Here is a tiny trained network, its code and every weight. The questions are about switching its units off for an input and a class, where a switched-off unit gives its printed mean instead of its output.

import numpy as np


def w(rows, s, z=0):
    codes = np.array(rows[::2]) - 128.0
    scale = np.full(codes.shape[1], s)
    scale[-1] = z or s
    return codes * scale


def f(y):
    return np.maximum(y, 0)


def log_softmax(a):
    a = a - a.max(-1, keepdims=True)
    return a - np.log(np.exp(a).sum(-1, keepdims=True))


def net(x, mask):
    res = np.array(x, float).reshape(1, 6) / 4 @ E
    y = f(res @ A[0][:, :-1].T + A[0][:, -1])
    res = res + np.where(mask, y, B[0][:, -1]) @ B[0][:, :-1]
    return log_softmax(res[-1] @ U[:, :-1].T + U[:, -1])


A, B = {}, {}
E = w([
[112,116,115],'x0',
[138,136,135],'x1',
[10,134,252],'x2',
[141,138,138],'x3',
[44,235,71],'x4',
[114,118,118],'x5',
],0.011)
A[0] = w([
[193,115,90,188],'n1',
[208,64,220,255],'n2',
[182,86,103,173],'n3',
[197,24,104,185],'n4',
[122,160,82,139],'n5',
[180,95,122,142],'n6',
[183,81,136,182],'n7',
[55,181,169,119],'n8',
[80,183,185,130],'n9',
[130,156,137,122],'n10',
[117,59,195,164],'n11',
[110,141,40,141],'n12',
[171,13,175,223],'n13',
[136,18,222,168],'n14',
[90,196,84,155],'n15',
[214,131,5,248],'n16',
[138,198,52,142],'n17',
],0.012,0.0074)
B[0] = w([
[151,144,59,197],'n1',
[119,82,122,252],'n2',
[136,123,51,191],'n3',
[106,102,45,227],'n4',
[166,171,153,158],'n5',
[122,138,82,176],'n6',
[105,84,52,194],'n7',
[49,156,137,206],'n8',
[57,148,130,200],'n9',
[124,135,120,139],'n10',
[119,46,179,197],'n11',
[174,164,171,169],'n12',
[130,59,106,240],'n13',
[141,67,160,230],'n14',
[157,254,164,188],'n15',
[211,165,91,254],'n16',
[202,193,171,179],'n17',
],0.0096,0.016)
U = w([
[142,76,15,200],'0',
[224,202,155,2],'1',
[92,1,201,218],'2',
[5,197,136,63],'3',
],0.01,0.00093)

Each question gives the input, the list of numbers given to net, and the class t.
The units are the neurons (one row each of A and B). Each row of codes is followed by its name. A weight is (code - 128) times the scale printed after its matrix; where a second scale follows, it is the last column's (A, B and U).
mask holds one flag per neuron, in row order. A switched-off neuron (its flag False) gives its mean, the last column of its row in B, instead of its output. The means were averaged over made-up inputs and are rounded, as every weight is.
A unit's drop is (log p(t) with every unit on - log p(t) with that unit switched off) / (log p(t) with every unit on - log p(t) with every unit switched off).
The circuit of an input: a set's keep is (log p(t) with only the set's units on - log p(t) with every unit switched off) / (log p(t) with every unit on - log p(t) with every unit switched off). Starting from the 12 units with the biggest drops (on a tie, the unit counted first), units are removed one at a time, each time the one whose removal leaves the highest keep (on an exact tie, the one counted first), for as long as the keep stays at least 0.8.
units of the circuit, in order: the units of the circuit, biggest drop first
k most important neurons: the k neurons with the biggest drops, biggest first
drop when u is switched off: that unit's drop, to one decimal
input [-7,8,0,2,6,8], class 1: units of the circuit, in order	[n17 n15]
input [-8,8,1,7,-5,-7], class 2: units of the circuit, in order	[n16]
input [-2,7,-7,-8,1,7], class 1: units of the circuit, in order	[n17 n16]
input [8,-5,1,6,6,7], class 3: 2 most important neurons	[n16 n8]
input [-3,-7,5,8,1,1], class 3: 3 most important neurons	[n13 n8 n9]
input [-4,3,1,1,-7,-2], class 2: 3 most important neurons	[n14 n11 n16]
input [-3,3,-8,0,1,2], class 1: 2 most important neurons	[n17 n16]
input [8,-5,2,-3,1,8], class 3: drop when n14 is switched off	0.1
input [0,-7,1,8,-4,3], class 2: drop when n14 is switched off	0.1
input [-1,-8,1,3,-5,-2], class 2: drop when n11 is switched off	0.2
